Here is a tiny trained network, its code and every weight. The questions are about switching its units off for an input and a class, where a switched-off unit gives its printed mean instead of its output.

import numpy as np


def w(rows, s, z=0):
    codes = np.array(rows[::2]) - 128.0
    scale = np.full(codes.shape[1], s)
    scale[-1] = z or s
    return codes * scale


def f(y):
    return y / 2 * (1 + np.tanh(0.7978845608 * (y + 0.044715 * y**3)))


def log_softmax(a):
    a = a - a.max(-1, keepdims=True)
    return a - np.log(np.exp(a).sum(-1, keepdims=True))


def net(x, mask):
    res = np.array(x, float).reshape(1, 5) / 4 @ E
    y = f(res @ A[0][:, :-1].T + A[0][:, -1])
    res = res + np.where(mask, y, B[0][:, -1]) @ B[0][:, :-1]
    return log_softmax(res[-1] @ U[:, :-1].T + U[:, -1])


A, B = {}, {}
E = w([
[5,170,97,81,154],'x0',
[111,252,155,117,37],'x1',
[197,165,1,120,152],'x2',
[162,133,178,33,153],'x3',
[127,182,150,155,213],'x4',
],0.0082)
A[0] = w([
[181,123,153,153,108,53],'neuron 1',
[124,107,184,101,111,23],'neuron 2',
[167,141,138,66,144,59],'neuron 3',
[172,155,38,104,140,62],'neuron 4',
[152,197,160,141,93,241],'neuron 5',
[123,168,134,126,68,73],'neuron 6',
[120,153,136,197,147,186],'neuron 7',
[166,108,131,132,88,180],'neuron 8',
[72,96,192,126,123,83],'neuron 9',
[98,104,65,185,62,168],'neuron 10',
[153,131,139,145,123,34],'neuron 11',
[121,37,83,74,69,99],'neuron 12',
[133,107,166,60,126,136],'neuron 13',
[144,101,42,77,77,130],'neuron 14',
[133,178,134,137,104,68],'neuron 15',
[123,134,99,179,118,2],'neuron 16',
[128,75,113,111,115,37],'neuron 17',
[165,207,128,166,224,76],'neuron 18',
[152,170,146,100,127,48],'neuron 19',
[103,108,200,165,116,90],'neuron 20',
[74,107,162,220,106,79],'neuron 21',
[132,155,118,106,63,135],'neuron 22',
[183,128,158,156,101,96],'neuron 23',
[183,130,155,153,116,41],'neuron 24',
[118,69,102,129,172,82],'neuron 25',
[138,149,158,171,223,87],'neuron 26',
[160,145,162,60,157,105],'neuron 27',
[177,111,135,153,128,179],'neuron 28',
[28,132,74,67,128,92],'neuron 29',
[113,80,148,132,141,43],'neuron 30',
[125,107,132,108,152,6],'neuron 31',
[178,139,144,8,145,111],'neuron 32',
[137,179,144,141,105,11],'neuron 33',
[121,87,117,108,160,24],'neuron 34',
[155,165,68,132,148,97],'neuron 35',
[106,136,92,218,122,54],'neuron 36',
[126,137,133,178,175,136],'neuron 37',
[127,56,106,117,167,128],'neuron 38',
[106,138,109,203,119,154],'neuron 39',
],0.014,0.0034)
B[0] = w([
[186,139,49,158,175,181],'neuron 1',
[196,119,127,127,101,175],'neuron 2',
[159,75,110,160,91,169],'neuron 3',
[183,213,144,148,59,215],'neuron 4',
[33,168,189,115,150,248],'neuron 5',
[163,108,184,168,172,190],'neuron 6',
[84,98,117,89,123,177],'neuron 7',
[90,148,92,89,158,191],'neuron 8',
[189,194,121,115,83,232],'neuron 9',
[75,61,126,103,102,222],'neuron 10',
[170,115,104,147,149,130],'neuron 11',
[158,62,185,51,200,229],'neuron 12',
[99,102,109,104,80,194],'neuron 13',
[185,162,139,65,99,214],'neuron 14',
[157,103,159,177,150,168],'neuron 15',
[187,78,99,176,105,137],'neuron 16',
[173,106,151,133,165,156],'neuron 17',
[214,108,145,37,151,217],'neuron 18',
[156,79,142,161,134,159],'neuron 19',
[182,186,126,120,81,222],'neuron 20',
[164,120,117,117,73,221],'neuron 21',
[128,118,191,139,165,193],'neuron 22',
[158,146,58,137,175,196],'neuron 23',
[186,139,54,168,165,177],'neuron 24',
[98,160,172,194,130,198],'neuron 25',
[149,89,160,73,186,198],'neuron 26',
[100,67,100,149,95,195],'neuron 27',
[87,170,94,132,155,194],'neuron 28',
[164,158,2,144,222,255],'neuron 29',
[160,148,153,163,121,166],'neuron 30',
[172,106,126,170,134,131],'neuron 31',
[59,38,107,162,71,232],'neuron 32',
[194,97,157,186,156,161],'neuron 33',
[160,116,144,191,138,157],'neuron 34',
[159,180,140,161,70,188],'neuron 35',
[126,48,104,177,82,178],'neuron 36',
[104,101,147,109,137,164],'neuron 37',
[58,167,190,178,132,220],'neuron 38',
[76,71,126,143,100,182],'neuron 39',
],0.028,0.0078)
U = w([
[207,208,123,128,31,72],'0',
[113,53,78,162,67,140],'1',
[126,158,207,228,205,91],'2',
[145,176,1,155,213,107],'3',
[178,107,161,33,161,255],'4',
[63,173,120,39,125,198],'5',
[70,196,84,109,119,18],'6',
],0.0085,0.0045)

Each question gives the input, the list of numbers given to net, and the class t.
The units are the neurons (one row each of A and B). Each row of codes is followed by its name. A weight is (code - 128) times the scale printed after its matrix; where a second scale follows, it is the last column's (A, B and U).
mask holds one flag per neuron, in row order. A switched-off neuron (its flag False) gives its mean, the last column of its row in B, instead of its output. The means were averaged over made-up inputs and are rounded, as every weight is.
A unit's drop is (log p(t) with every unit on - log p(t) with that unit switched off) / (log p(t) with every unit on - log p(t) with every unit switched off).
The circuit of an input: a set's keep is (log p(t) with only the set's units on - log p(t) with every unit switched off) / (log p(t) with every unit on - log p(t) with every unit switched off). Starting from the 12 units with the biggest drops (on a tie, the unit counted first), units are removed one at a time, each time the one whose removal leaves the highest keep (on an exact tie, the one counted first), for as long as the keep stays at least 0.8.
circuit, biggest first: the units of the circuit, biggest drop first
top k neurons: the k neurons with the biggest drops, biggest first
drop when u is switched off: that unit's drop, to one decimal
input [-6,5,-5,-2,-7], class 4: top 3 neurons : (neuron 29; neuron 22; neuron 12)
input [-6,-5,8,0,-5], class 0: circuit, biggest first : (neuron 4)
input [-5,0,-6,3,-6], class 0: top 3 neurons : (neuron 29; neuron 20; neuron 9)
input [-2,-5,8,8,2], class 0: top 4 neurons : (neuron 4; neuron 35; neuron 14; neuron 18)
input [4,8,-1,-8,-3], class 1: top 4 neurons : (neuron 10; neuron 36; neuron 39; neuron 21)
input [2,-8,-2,8,7], class 1: top 3 neurons : (neuron 32; neuron 27; neuron 13)
input [1,5,-5,-5,6], class 4: top 2 neurons : (neuron 4; neuron 7)
input [3,3,3,-2,3], class 5: top 2 neurons : (neuron 12; neuron 9)
input [3,7,-5,-7,4], class 1: top 3 neurons : (neuron 21; neuron 36; neuron 39)
input [-1,-6,-8,-2,-8], class 0: top 2 neurons : (neuron 9; neuron 20)
input [-8,-7,-3,-7,8], class 3: top 4 neurons : (neuron 28; neuron 24; neuron 1; neuron 12)
input [2,-5,4,-1,-5], class 2: top 3 neurons : (neuron 38; neuron 25; neuron 18)
input [4,6,-3,2,8], class 4: top 3 neurons : (neuron 18; neuron 38; neuron 25)
input [6,0,3,-7,8], class 4: circuit, biggest first : (neuron 18)
input [-7,1,0,-8,-3], class 1: top 4 neurons : (neuron 10; neuron 29; neuron 36; neuron 39)
input [-8,0,-8,-6,-1], class 0: drop when neuron 21 is switched off : 4.9
input [-7,-2,-7,2,-1], class 0: drop when neuron 29 is switched off : 2.4
input [-1,2,5,2,-8], class 4: drop when neuron 12 is switched off : 1.0
